Here is a tiny trained network, its code and every weight. The questions are about switching its units off for an input and a class, where a switched-off unit gives its printed mean instead of its output.

import numpy as np


def w(rows, s, z=0):
    codes = np.array(rows[::2]) - 128.0
    scale = np.full(codes.shape[1], s)
    scale[-1] = z or s
    return codes * scale


def norm(h):
    return h / np.sqrt((h * h).mean(-1, keepdims=True) + 1e-5)


def f(y):
    return np.maximum(y, 0)


def log_softmax(a):
    a = a - a.max(-1, keepdims=True)
    return a - np.log(np.exp(a).sum(-1, keepdims=True))


def net(x, mask):
    res = np.array(x, float).reshape(1, 3) / 4 @ E
    u = 0
    for l in range(4):
        y = f(norm(res) @ A[l][:, :-1].T + A[l][:, -1])
        res = res + np.where(mask[u : u + 4], y, B[l][:, -1]) @ B[l][:, :-1]
        u += 4
    return log_softmax(norm(res)[-1] @ U[:, :-1].T + U[:, -1])


A, B = {}, {}
E = w([
[135,84,115,90,57,111,54,58,194,201,241,115],'x0',
[85,207,124,167,151,251,115,186,237,100,203,78],'x1',
[104,107,90,128,83,52,46,249,227,145,47,137],'x2',
],0.0014)
A[0] = w([
[199,36,149,100,114,41,65,103,54,140,35,223,102],'L0N1',
[154,95,95,8,62,88,163,88,149,196,187,184,66],'L0N2',
[101,104,105,115,102,65,81,188,214,121,52,145,251],'L0N3',
[139,204,151,147,93,237,113,230,215,144,191,104,123],'L0N4',
],0.0012,0.0018)
B[0] = w([
[33,190,3,126,108,124,232,113,134,98,167,134,208],'L0N1',
[145,151,133,220,75,145,83,14,119,170,114,23,165],'L0N2',
[170,117,157,126,124,234,207,83,12,144,215,178,252],'L0N3',
[38,169,69,85,143,47,165,12,100,174,129,108,212],'L0N4',
],0.0018,0.0024)
A[1] = w([
[183,115,208,70,173,158,135,109,104,122,152,121,3],'L1N1',
[99,147,137,102,148,112,110,69,147,163,136,102,121],'L1N2',
[112,94,88,115,80,71,65,254,206,161,59,158,114],'L1N3',
[113,162,122,155,130,138,190,135,94,92,114,138,161],'L1N4',
],0.0028,0.0016)
B[1] = w([
[104,103,152,94,129,181,157,160,92,164,179,205,153],'L1N1',
[150,67,115,112,114,152,99,148,105,145,67,137,198],'L1N2',
[176,140,234,101,181,226,225,55,42,93,251,186,235],'L1N3',
[139,89,135,144,75,127,34,107,130,171,141,114,250],'L1N4',
],0.0032,0.0024)
A[2] = w([
[118,158,141,147,168,152,186,112,92,105,102,128,118],'L2N1',
[137,165,168,165,192,137,138,208,99,66,2,120,1],'L2N2',
[74,175,106,136,185,160,127,195,238,76,159,107,18],'L2N3',
[120,79,75,120,105,183,86,95,105,184,123,114,228],'L2N4',
],0.003,0.00087)
B[2] = w([
[162,73,159,100,84,155,94,117,198,165,196,117,194],'L2N1',
[223,12,131,176,39,98,44,16,239,141,206,28,173],'L2N2',
[104,186,59,62,148,61,224,91,92,110,20,147,183],'L2N3',
[130,163,144,209,146,111,109,254,126,48,92,158,251],'L2N4',
],0.0028,0.0034)
A[3] = w([
[142,85,111,136,85,93,10,117,193,174,181,110,8],'L3N1',
[44,193,84,118,167,164,150,91,177,152,125,63,83],'L3N2',
[121,98,106,60,128,4,169,113,113,164,57,151,23],'L3N3',
[147,53,148,117,138,93,121,93,80,159,120,145,117],'L3N4',
],0.0035,0.0014)
B[3] = w([
[182,20,147,155,117,109,87,36,178,112,77,19,217],'L3N1',
[159,138,89,68,108,50,168,143,148,132,59,152,234],'L3N2',
[116,252,15,58,153,110,196,157,191,99,66,118,176],'L3N3',
[101,172,129,106,144,161,133,163,224,126,132,102,254],'L3N4',
],0.0038,0.0026)
U = w([
[123,238,36,41,129,82,197,138,173,111,59,135,180],'0',
[148,120,233,111,151,227,172,112,81,125,249,174,181],'1',
[173,3,140,157,92,103,45,69,194,121,115,28,169],'2',
[95,145,118,224,118,95,63,243,50,83,90,176,128],'3',
[82,113,156,109,171,88,72,147,70,167,99,125,2],'4',
[81,92,143,128,180,79,97,137,78,180,110,131,35],'5',
],0.0067,0.0034)

Each question gives the input, the list of numbers given to net, and the class t.
The units are the neurons (one row each of A and B). Each row of codes is followed by its name. A weight is (code - 128) times the scale printed after its matrix; where a second scale follows, it is the last column's (A, B and U).
mask holds one flag per neuron, layer by layer. A switched-off neuron (its flag False) gives its mean, the last column of its row in B, instead of its output. The means were averaged over made-up inputs and are rounded, as every weight is.
A unit's drop is (log p(t) with every unit on - log p(t) with that unit switched off) / (log p(t) with every unit on - log p(t) with every unit switched off).
The circuit of an input: a set's keep is (log p(t) with only the set's units on - log p(t) with every unit switched off) / (log p(t) with every unit on - log p(t) with every unit switched off). Starting from the 12 units with the biggest drops (on a tie, the unit counted first), units are removed one at a time, each time the one whose removal leaves the highest keep (on an exact tie, the one counted first), for as long as the keep stays at least 0.8.
units of the circuit, in order: the units of the circuit, biggest drop first
unit that matters most: the unit with the biggest drop
k most important neurons: the k neurons with the biggest drops, biggest first
drop of u: that unit's drop, to one decimal
input [3,-6,6], class 0: units of the circuit, in order -> (L3N3)
input [0,8,-8], class 0: 4 most important neurons -> (L1N3, L3N2, L0N3, L2N3)
input [-7,-5,7], class 1: units of the circuit, in order -> (L1N3, L3N2)
input [-8,2,-5], class 2: units of the circuit, in order -> (L2N2, L1N3)
input [-3,-3,-1], class 3: 3 most important neurons -> (L1N4, L1N3, L0N4)
input [-5,-8,-8], class 0: 3 most important neurons -> (L1N3, L3N3, L0N3)
input [3,2,-1], class 3: 4 most important neurons -> (L2N4, L1N2, L2N2, L1N4)
input [3,-2,4], class 1: 2 most important neurons -> (L0N4, L1N3)
input [0,-3,4], class 1: 4 most important neurons -> (L0N4, L2N3, L1N3, L3N2)
input [3,0,2], class 3: 4 most important neurons -> (L2N4, L2N2, L1N4, L2N1)
input [0,-6,7], class 1: 3 most important neurons -> (L1N3, L0N4, L2N3)
input [2,-3,-2], class 3: 2 most important neurons -> (L2N4, L1N3)
input [4,-8,8], class 0: 2 most important neurons -> (L3N3, L0N1)
input [-5,-4,1], class 2: 3 most important neurons -> (L2N2, L0N4, L2N3)
input [1,4,-1], class 0: unit that matters most -> L1N4
input [1,1,3], class 3: 2 most important neurons -> (L0N3, L1N3)
input [-7,6,3], class 2: 2 most important neurons -> (L2N2, L0N1)
input [-5,-1,1], class 2: drop of L2N2 -> 0.4
input [-7,-1,7], class 1: drop of L1N3 -> 1.0
input [3,2,7], class 1: drop of L1N3 -> 0.7
input [5,8,0], class 0: unit that matters most -> L2N3
